Below are the code and all the weights of a small trained network. Each question names an input and a target symbol and asks about switching units off, where a switched-off unit gives its printed mean instead of its output.

import numpy as np


def w(rows, s, z=0):
    codes = np.array(rows[::2]) - 128.0
    scale = np.full(codes.shape[1], s)
    scale[-1] = z or s
    return codes * scale


def f(y):
    return y / 2 * (1 + np.tanh(0.7978845608 * (y + 0.044715 * y**3)))


def softmax(a):
    e = np.exp(a - a.max(-1, keepdims=True))
    return e / e.sum(-1, keepdims=True)


def log_softmax(a):
    a = a - a.max(-1, keepdims=True)
    return a - np.log(np.exp(a).sum(-1, keepdims=True))


def net(x, mask):
    ids = ['βεηθμψ'.index(c) for c in x.split()]
    T = len(ids)
    res = E[ids] + P[:T]
    u = 0
    for l in range(2):
        r = res
        for j in range(2):
            rows = slice(4 * j, 4 * j + 4)
            q, k, v = (r @ M[l][rows].T for M in (Q, K, V))
            z = softmax(np.where(np.tri(T) > 0, q @ k.T / 4**0.5, -1e9)) @ v
            o = O[l][rows]
            res = res + np.where(mask[u + j], z, o[:, -1]) @ o[:, :-1]
        u += 2
        y = f(res @ A[l][:, :-1].T + A[l][:, -1])
        res = res + np.where(mask[u : u + 12], y, B[l][:, -1]) @ B[l][:, :-1]
        u += 12
    return log_softmax(res[-1] @ U[:, :-1].T + U[:, -1])


Q, K, V, O, A, B = {}, {}, {}, {}, {}, {}
E = w([
[110,93,104,94,139,168,159,63,188],'β',
[114,55,191,133,105,155,119,72,203],'ε',
[120,31,160,113,183,83,183,134,117],'η',
[197,82,162,112,139,94,167,71,220],'θ',
[190,84,175,126,164,113,96,2,171],'μ',
[160,147,153,97,107,62,103,140,115],'ψ',
],0.0085)
P = w([
[118,119,59,241,79,253,149,128,132],'0',
[139,94,60,135,89,201,118,112,90],'1',
[132,113,90,97,103,176,124,113,92],'2',
[123,133,85,116,147,155,103,128,128],'3',
[105,146,119,116,154,137,85,143,152],'4',
[90,169,148,107,147,112,113,121,139],'5',
[85,192,163,117,160,94,105,122,165],'6',
[73,199,168,114,167,82,99,129,184],'7',
[51,222,177,117,160,62,106,99,192],'8',
],0.0065)
Q[0] = w([
[51,78,136,142,171,110,93,98,188],'0.h1',
[210,79,118,80,152,78,112,71,159],'0.h1',
[99,149,179,110,75,111,148,9,41],'0.h1',
[116,130,152,126,78,118,254,107,154],'0.h1',
[155,125,130,135,124,133,104,100,134],'0.h2',
[151,130,148,112,116,126,128,139,126],'0.h2',
[154,103,142,136,119,118,132,117,136],'0.h2',
[126,132,142,129,143,155,138,142,133],'0.h2',
],0.034)
K[0] = w([
[132,232,208,62,202,23,154,114,159],'0.h1',
[143,214,160,105,129,46,3,112,118],'0.h1',
[98,230,87,228,190,94,159,187,158],'0.h1',
[122,172,122,243,179,115,86,78,159],'0.h1',
[142,150,140,135,128,125,111,111,147],'0.h2',
[138,121,133,132,107,104,118,139,134],'0.h2',
[154,119,165,167,123,91,149,145,157],'0.h2',
[117,91,135,98,122,131,108,109,148],'0.h2',
],0.024)
V[0] = w([
[4,104,171,115,143,160,53,74,64],'0.h1',
[55,115,126,122,90,128,102,135,112],'0.h1',
[186,163,115,188,143,116,45,61,59],'0.h1',
[168,88,116,127,202,130,134,91,169],'0.h1',
[82,93,112,126,201,145,189,120,110],'0.h2',
[199,60,207,172,87,79,117,170,81],'0.h2',
[126,178,77,85,85,125,78,137,124],'0.h2',
[143,169,166,156,124,175,121,88,199],'0.h2',
],0.012)
O[0] = w([
[99,42,117,117,140,125,1,214,199,91],'0.h1',
[202,128,137,145,149,150,125,186,176,85],'0.h1',
[81,113,177,46,161,235,45,111,72,249],'0.h1',
[19,84,100,120,79,55,97,47,101,188],'0.h1',
[133,185,59,124,114,106,72,131,99,139],'0.h2',
[166,140,157,165,201,142,79,29,150,161],'0.h2',
[58,121,160,95,145,131,208,169,167,33],'0.h2',
[173,53,157,152,62,129,143,166,96,234],'0.h2',
],0.0075,0.0018)
A[0] = w([
[191,228,99,89,55,96,71,218,7,77],'0.n1',
[72,214,89,31,99,118,152,201,133,69],'0.n2',
[110,172,129,120,244,65,102,150,59,80],'0.n3',
[138,157,119,166,166,140,41,206,148,80],'0.n4',
[85,140,124,128,173,123,151,233,66,28],'0.n5',
[140,214,99,158,136,115,158,173,65,52],'0.n6',
[91,4,152,150,212,113,218,208,28,80],'0.n7',
[183,127,114,141,146,137,180,140,190,60],'0.n8',
[94,193,187,161,149,144,133,164,109,33],'0.n9',
[135,161,107,151,212,225,143,119,192,55],'0.n10',
[147,196,182,65,171,163,138,169,87,1],'0.n11',
[121,167,136,126,119,168,101,206,160,82],'0.n12',
],0.012,0.0073)
B[0] = w([
[150,88,74,119,188,208,122,34,152,200],'0.n1',
[130,126,173,124,134,55,116,184,107,129],'0.n2',
[112,122,163,85,88,87,151,207,109,246],'0.n3',
[111,110,141,154,128,131,171,95,117,92],'0.n4',
[85,125,158,247,79,126,113,90,116,51],'0.n5',
[121,127,145,165,80,131,82,125,144,48],'0.n6',
[156,124,76,131,166,175,113,26,168,134],'0.n7',
[122,126,140,112,79,151,67,113,62,46],'0.n8',
[130,104,156,160,42,128,141,146,168,64],'0.n9',
[109,124,116,133,121,158,169,71,145,126],'0.n10',
[94,101,121,124,125,22,99,177,115,124],'0.n11',
[121,148,131,119,93,82,150,123,104,83],'0.n12',
],0.015,0.0013)
Q[1] = w([
[120,142,139,152,123,113,149,133,135],'1.h1',
[144,117,134,94,129,157,121,64,119],'1.h1',
[146,90,72,139,121,111,116,147,164],'1.h1',
[127,102,114,128,155,182,127,92,121],'1.h1',
[102,190,105,211,157,156,154,149,106],'1.h2',
[136,201,105,254,117,151,119,177,61],'1.h2',
[144,172,107,74,115,136,104,107,83],'1.h2',
[92,186,114,236,101,190,135,166,110],'1.h2',
],0.053)
K[1] = w([
[125,119,143,89,153,138,113,160,132],'1.h1',
[166,133,96,198,102,159,139,142,102],'1.h1',
[141,120,121,143,171,88,140,50,173],'1.h1',
[131,122,67,162,108,158,124,123,111],'1.h1',
[129,133,191,1,154,96,86,58,162],'1.h2',
[98,113,158,20,197,70,120,47,192],'1.h2',
[160,99,130,228,116,112,110,114,116],'1.h2',
[149,124,177,12,158,82,123,140,185],'1.h2',
],0.045)
V[1] = w([
[150,96,85,117,162,60,96,130,147],'1.h1',
[137,144,105,138,155,135,114,127,92],'1.h1',
[148,66,137,125,70,130,145,149,138],'1.h1',
[178,139,96,119,199,83,93,141,103],'1.h1',
[92,127,114,36,78,192,124,125,69],'1.h2',
[140,166,141,131,185,193,177,188,170],'1.h2',
[137,159,71,50,116,81,223,95,42],'1.h2',
[143,146,254,147,140,97,136,60,111],'1.h2',
],0.0081)
O[1] = w([
[150,157,107,145,143,127,71,144,168,149],'1.h1',
[127,132,115,120,133,138,138,129,128,131],'1.h1',
[156,79,194,143,139,159,125,156,113,185],'1.h1',
[130,187,71,128,115,127,62,139,180,125],'1.h1',
[62,149,168,77,108,173,150,93,66,130],'1.h2',
[163,148,115,143,106,72,255,95,110,3],'1.h2',
[61,169,134,224,232,164,120,109,120,147],'1.h2',
[58,113,102,173,112,79,126,90,115,101],'1.h2',
],0.0069,0.0046)
A[1] = w([
[106,153,143,157,93,42,176,125,107,63],'1.n1',
[131,117,121,169,86,177,155,206,129,56],'1.n2',
[78,168,139,167,186,134,136,145,114,129],'1.n3',
[171,165,89,208,103,162,151,174,94,89],'1.n4',
[98,200,228,162,71,58,120,234,121,5],'1.n5',
[148,140,64,135,131,168,143,181,109,113],'1.n6',
[80,196,195,102,158,22,133,255,98,57],'1.n7',
[94,67,59,172,74,44,101,97,124,140],'1.n8',
[94,195,123,49,180,53,140,219,80,125],'1.n9',
[109,159,111,183,138,159,174,191,117,34],'1.n10',
[169,142,118,160,164,121,171,154,126,53],'1.n11',
[183,145,119,168,120,127,165,157,132,95],'1.n12',
],0.012,0.011)
B[1] = w([
[145,129,130,117,144,145,114,144,126,143],'1.n1',
[148,94,128,123,128,113,143,119,115,123],'1.n2',
[176,88,118,96,79,140,144,140,139,165],'1.n3',
[91,155,121,122,119,169,125,113,149,128],'1.n4',
[136,69,146,80,111,112,187,137,107,171],'1.n5',
[155,121,143,147,135,138,96,127,147,137],'1.n6',
[114,160,77,170,142,178,109,81,123,234],'1.n7',
[111,92,104,139,95,105,126,130,126,187],'1.n8',
[120,165,176,122,143,85,126,138,137,254],'1.n9',
[93,131,133,134,153,128,129,89,130,119],'1.n10',
[104,115,133,31,160,102,90,1,155,114],'1.n11',
[97,104,133,108,155,136,110,83,136,120],'1.n12',
],0.02,0.0079)
U = w([
[102,114,43,154,138,226,116,75,110,167],'β',
[115,115,158,57,148,37,103,210,116,104],'ε',
[87,193,50,174,178,92,40,128,161,109],'η',
[62,188,83,160,129,66,207,53,76,148],'θ',
[1,129,126,63,162,133,39,72,75,2],'μ',
[124,188,142,98,205,196,127,127,111,187],'ψ',
],0.0042,0.007)

Each question gives the input, a string of symbols that net reads in full, and the target symbol t.
The units are the heads (4 rows each of Q, K, V and O) and the neurons (one row each of A and B). Each row of codes is followed by its name. A weight is (code - 128) times the scale printed after its matrix; where a second scale follows, it is the last column's (O, A, B and U).
mask holds one flag per unit, layer by layer, with each layer's heads first. A switched-off unit (its flag False) gives its mean, the last column of its rows in O or B, instead of its output. The means were averaged over made-up inputs and are rounded, as every weight is.
A unit's drop is (log p(t) with every unit on - log p(t) with that unit switched off) / (log p(t) with every unit on - log p(t) with every unit switched off).
The circuit of an input: a set's keep is (log p(t) with only the set's units on - log p(t) with every unit switched off) / (log p(t) with every unit on - log p(t) with every unit switched off). Starting from the 12 units with the biggest drops (on a tie, the unit counted first), units are removed one at a time, each time the one whose removal leaves the highest keep (on an exact tie, the one counted first), for as long as the keep stays at least 0.8.
circuit, biggest first: the units of the circuit, biggest drop first
most important unit: the unit with the biggest drop
top k neurons: the k neurons with the biggest drops, biggest first
top k neurons in layer l: the k neurons of layer l with the biggest drops, biggest first
which heads matter: for each layer, one digit per head in row order, 1 if its drop is at least 0.15 and else 0, layers parted by /
drop of u: that unit's drop, to one decimal
input ψ ψ η ψ ψ, target θ: top 3 neurons in layer 0 : (0.n1 0.n3 0.n7)
input η η β ψ ψ ψ, target η: most important unit : 0.h2
input ψ η β η μ, target θ: circuit, biggest first : (1.h2 0.h2 0.h1 1.h1)
input η η μ ψ ε ψ ψ, target η: top 3 neurons : (1.n7 0.n1 0.n3)
input η ψ η β η η β η, target η: circuit, biggest first : (0.h1 1.h1 0.h2)
input ψ β β, target ε: which heads matter : 01 / 00
input θ η ψ η μ μ ψ ψ β, target β: which heads matter : 10 / 01
input ψ η β μ ψ ψ ψ β ψ, target θ: top 3 neurons : (1.n7 1.n5 1.n9)
input ε ε θ θ β ψ ψ, target ε: circuit, biggest first : (1.n7 1.h2 0.n1 0.h2)
input η η ε, target η: circuit, biggest first : (0.h1 0.h2 1.h1 1.h2)
input θ η ψ, target β: circuit, biggest first : (1.n9 0.n1)
input ε ψ β β η ε ε, target ε: circuit, biggest first : (1.n7 0.h1)
input β ψ ε β ε η β, target η: circuit, biggest first : (0.h1 1.h1 0.n7)
input μ η ψ, target μ: most important unit : 0.h1
input ψ ψ θ η, target θ: circuit, biggest first : (1.h2 0.h1)
input ψ η ψ ψ θ η β, target θ: circuit, biggest first : (0.h1 1.h2)
input β ε β, target ε: which heads matter : 11 / 00
input ψ θ β θ θ β ε, target θ: which heads matter : 10 / 01
input μ μ β η β μ η, target μ: circuit, biggest first : (0.h1 1.h2)
input η μ ε θ θ ψ β η η, target η: top neuron : (0.n1)
input η β η β η β θ θ β, target θ: top 3 neurons in layer 1 : (1.n7 1.n5 1.n8)
input β β β, target η: circuit, biggest first : (0.n2 0.h2 1.n7 1.n9)
input ε η β ψ θ ψ, target ε: drop of 0.h2 : 0.7
input μ θ ψ ψ ψ β μ μ, target μ: drop of 1.h2 : 0.4
input μ μ ψ η μ ψ β μ ε, target μ: drop of 1.h2 : 0.3
input θ ψ ψ θ η, target β: drop of 1.n3 : 0.4
input θ β ψ η, target β: most important unit : 0.n7
